Here is a tiny trained network, its code and every weight. The questions are about switching its units off for an input and a target symbol, where a switched-off unit gives its printed mean instead of its output.

import numpy as np


def w(rows, s, z=0):
    codes = np.array(rows[::2]) - 128.0
    scale = np.full(codes.shape[1], s)
    scale[-1] = z or s
    return codes * scale


def norm(h):
    return h / np.sqrt((h * h).mean(-1, keepdims=True) + 1e-5)


def f(y):
    return np.maximum(y, 0)


def softmax(a):
    e = np.exp(a - a.max(-1, keepdims=True))
    return e / e.sum(-1, keepdims=True)


def log_softmax(a):
    a = a - a.max(-1, keepdims=True)
    return a - np.log(np.exp(a).sum(-1, keepdims=True))


def net(x, mask):
    ids = ['ΞΦβεμτψω'.index(c) for c in x.split()]
    T = len(ids)
    res = E[ids] + P[:T]
    u = 0
    for l in range(2):
        r = norm(res)
        for j in range(2):
            rows = slice(2 * j, 2 * j + 2)
            q, k, v = (r @ M[l][rows].T for M in (Q, K, V))
            z = softmax(np.where(np.tri(T) > 0, q @ k.T / 2**0.5, -1e9)) @ v
            o = O[l][rows]
            res = res + np.where(mask[u + j], z, o[:, -1]) @ o[:, :-1]
        u += 2
        y = f(norm(res) @ A[l][:, :-1].T + A[l][:, -1])
        res = res + np.where(mask[u : u + 12], y, B[l][:, -1]) @ B[l][:, :-1]
        u += 12
    return log_softmax(norm(res)[-1] @ U[:, :-1].T + U[:, -1])


Q, K, V, O, A, B = {}, {}, {}, {}, {}, {}
E = w([
[108,184,67,173,141],'Ξ',
[195,125,141,192,112],'Φ',
[175,119,109,174,186],'β',
[59,170,185,159,144],'ε',
[135,145,81,96,18],'μ',
[130,122,122,76,22],'τ',
[153,160,159,51,103],'ψ',
[132,105,253,109,112],'ω',
],0.025)
P = w([
[79,169,122,249,68],'0',
[100,161,112,220,87],'1',
[116,171,113,194,103],'2',
[127,166,120,170,111],'3',
[137,161,120,151,118],'4',
[142,156,117,130,124],'5',
[150,145,114,115,134],'6',
[158,135,113,103,143],'7',
[160,116,111,93,151],'8',
[169,106,105,71,154],'9',
[165,88,113,68,156],'10',
],0.013)
Q[0] = w([
[135,138,126,123,132],'0.h1',
[126,132,125,105,142],'0.h1',
[169,123,113,141,116],'0.h2',
[253,125,146,149,75],'0.h2',
],0.035)
K[0] = w([
[135,131,126,128,131],'0.h1',
[126,132,129,112,133],'0.h1',
[191,111,149,108,107],'0.h2',
[252,4,109,55,124],'0.h2',
],0.025)
V[0] = w([
[104,87,97,104,151],'0.h1',
[156,176,130,51,207],'0.h1',
[103,121,137,99,105],'0.h2',
[246,132,185,173,60],'0.h2',
],0.014)
O[0] = w([
[112,57,77,101,148,18],'0.h1',
[160,106,126,16,136,21],'0.h1',
[127,235,130,98,114,59],'0.h2',
[254,60,191,224,118,255],'0.h2',
],0.0084,0.0059)
A[0] = w([
[76,180,123,133,127,87],'0.n1',
[89,159,89,125,171,192],'0.n2',
[156,153,48,143,174,192],'0.n3',
[149,89,161,147,184,177],'0.n4',
[111,141,95,91,139,69],'0.n5',
[204,161,149,133,123,195],'0.n6',
[132,92,101,93,38,116],'0.n7',
[154,109,75,105,121,200],'0.n8',
[117,79,254,110,159,170],'0.n9',
[198,119,126,85,166,249],'0.n10',
[41,113,172,114,159,85],'0.n11',
[126,136,140,137,189,135],'0.n12',
],0.02,0.0021)
B[0] = w([
[173,65,150,164,132,203],'0.n1',
[175,45,93,102,154,186],'0.n2',
[158,212,21,131,152,207],'0.n3',
[202,195,130,206,147,230],'0.n4',
[179,161,153,141,159,141],'0.n5',
[124,146,251,99,93,248],'0.n6',
[196,204,47,130,99,161],'0.n7',
[121,134,173,82,146,151],'0.n8',
[50,107,63,47,217,197],'0.n9',
[200,141,194,106,110,199],'0.n10',
[230,112,170,136,91,172],'0.n11',
[149,149,134,129,88,177],'0.n12',
],0.021,0.011)
Q[1] = w([
[28,113,119,171,87],'1.h1',
[111,166,117,148,131],'1.h1',
[89,143,85,156,179],'1.h2',
[253,151,121,85,110],'1.h2',
],0.027)
K[1] = w([
[4,113,130,215,111],'1.h1',
[120,89,138,137,97],'1.h1',
[66,121,110,112,87],'1.h2',
[233,162,112,13,194],'1.h2',
],0.021)
V[1] = w([
[102,251,88,128,188],'1.h1',
[98,78,107,192,221],'1.h1',
[112,103,78,84,105],'1.h2',
[39,120,126,111,171],'1.h2',
],0.027)
O[1] = w([
[8,168,109,130,215,133],'1.h1',
[135,124,201,38,195,74],'1.h1',
[113,175,196,128,85,41],'1.h2',
[191,194,142,171,152,2],'1.h2',
],0.016,0.024)
A[1] = w([
[91,169,122,56,48,176],'1.n1',
[135,27,154,100,96,132],'1.n2',
[190,129,150,60,174,146],'1.n3',
[105,239,206,207,118,249],'1.n4',
[102,122,217,47,72,52],'1.n5',
[50,148,45,56,82,92],'1.n6',
[164,182,56,52,150,106],'1.n7',
[103,49,251,180,159,24],'1.n8',
[193,166,203,101,98,149],'1.n9',
[90,198,113,105,213,91],'1.n10',
[83,90,176,59,210,150],'1.n11',
[150,130,165,184,103,155],'1.n12',
],0.015,0.0021)
B[1] = w([
[112,149,60,84,198,173],'1.n1',
[138,195,62,75,176,253],'1.n2',
[137,141,143,105,235,216],'1.n3',
[120,184,148,36,71,186],'1.n4',
[149,122,35,28,187,165],'1.n5',
[15,145,84,78,109,176],'1.n6',
[80,48,106,158,133,215],'1.n7',
[5,93,241,155,142,199],'1.n8',
[177,169,210,113,126,205],'1.n9',
[87,196,112,138,197,221],'1.n10',
[170,182,71,102,41,192],'1.n11',
[205,129,126,123,143,204],'1.n12',
],0.023,0.0071)
U = w([
[115,192,183,37,130,47],'Ξ',
[176,24,223,140,122,214],'Φ',
[75,95,116,117,185,234],'β',
[247,43,144,40,118,5],'ε',
[144,99,72,197,186,63],'μ',
[140,115,113,167,19,84],'τ',
[156,127,113,144,16,34],'ψ',
[194,188,202,254,195,151],'ω',
],0.0083,0.0027)

Each question gives the input, a string of symbols that net reads in full, and the target symbol t.
The units are the heads (2 rows each of Q, K, V and O) and the neurons (one row each of A and B). Each row of codes is followed by its name. A weight is (code - 128) times the scale printed after its matrix; where a second scale follows, it is the last column's (O, A, B and U).
mask holds one flag per unit, layer by layer, with each layer's heads first. A switched-off unit (its flag False) gives its mean, the last column of its rows in O or B, instead of its output. The means were averaged over made-up inputs and are rounded, as every weight is.
A unit's drop is (log p(t) with every unit on - log p(t) with that unit switched off) / (log p(t) with every unit on - log p(t) with every unit switched off).
The circuit of an input: a set's keep is (log p(t) with only the set's units on - log p(t) with every unit switched off) / (log p(t) with every unit on - log p(t) with every unit switched off). Starting from the 12 units with the biggest drops (on a tie, the unit counted first), units are removed one at a time, each time the one whose removal leaves the highest keep (on an exact tie, the one counted first), for as long as the keep stays at least 0.8.
circuit, biggest first: the units of the circuit, biggest drop first
most important unit: the unit with the biggest drop
top k neurons in layer l: the k neurons of layer l with the biggest drops, biggest first
heads that matter: for each layer, one digit per head in row order, 1 if its drop is at least 0.15 and else 0, layers parted by /
drop when u is switched off: that unit's drop, to one decimal
input ε β ε β ψ μ, target ψ: heads that matter : 10 / 10
input μ ε μ β Φ, target Φ: most important unit : 0.h2
input Ξ ψ Ξ β β τ β β β ω ω, target β: top 2 neurons in layer 0 : (0.n9; 0.n3)
input Ξ ω Φ ε, target Φ: circuit, biggest first : (0.n3; 1.n8)
input ε β Ξ β ω β ε μ, target τ: circuit, biggest first : (0.n7; 0.n3; 1.h1; 0.n4)
input ω τ ε ω ω, target Ξ: heads that matter : 01 / 00
input β μ β ψ τ, target ψ: top 2 neurons in layer 0 : (0.n7; 0.n9)
input μ β μ ω β, target ω: circuit, biggest first : (0.n9; 1.h2)
input β ε Ξ β, target Ξ: heads that matter : 11 / 11
input Ξ τ β Ξ ε μ ω ω, target Ξ: top 2 neurons in layer 1 : (1.n11; 1.n7)
input Ξ Ξ β β τ, target τ: heads that matter : 00 / 10
input Ξ τ β Φ, target Φ: top 2 neurons in layer 0 : (0.n3; 0.n6)
input Φ β β β ε ε μ τ ω ε β, target ω: heads that matter : 00 / 00
input τ β ω β β μ Ξ Ξ β, target Ξ: top 3 neurons in layer 0 : (0.n2; 0.n4; 0.n5)
input β ω β ε ψ ω ε μ Φ, target ω: circuit, biggest first : (0.n9; 1.h2; 0.n6)
input β ψ Ξ ε β Φ μ β ω τ, target ψ: circuit, biggest first : (1.h1)
input ε β β ε Ξ β τ Ξ τ, target τ: circuit, biggest first : (0.n7; 1.h1; 0.n3)
input β ε β ε ε Ξ, target ε: top 3 neurons in layer 0 : (0.n6; 0.n11; 0.n10)
input τ ω ε, target Φ: top 2 neurons in layer 0 : (0.n1; 0.n3)
input β β τ μ, target τ: heads that matter : 01 / 10
input Ξ μ β β Φ ε ε, target ε: top 2 neurons in layer 0 : (0.n11; 0.n2)
input Ξ τ β ω β β β ω ψ ε, target ε: top neuron in layer 0 : (0.n11)
input Ξ β β ε β ω, target β: drop when 0.n1 is switched off : 0.6
input β Φ β ψ μ Φ β Φ β μ, target ψ: drop when 0.h2 is switched off : 0.3
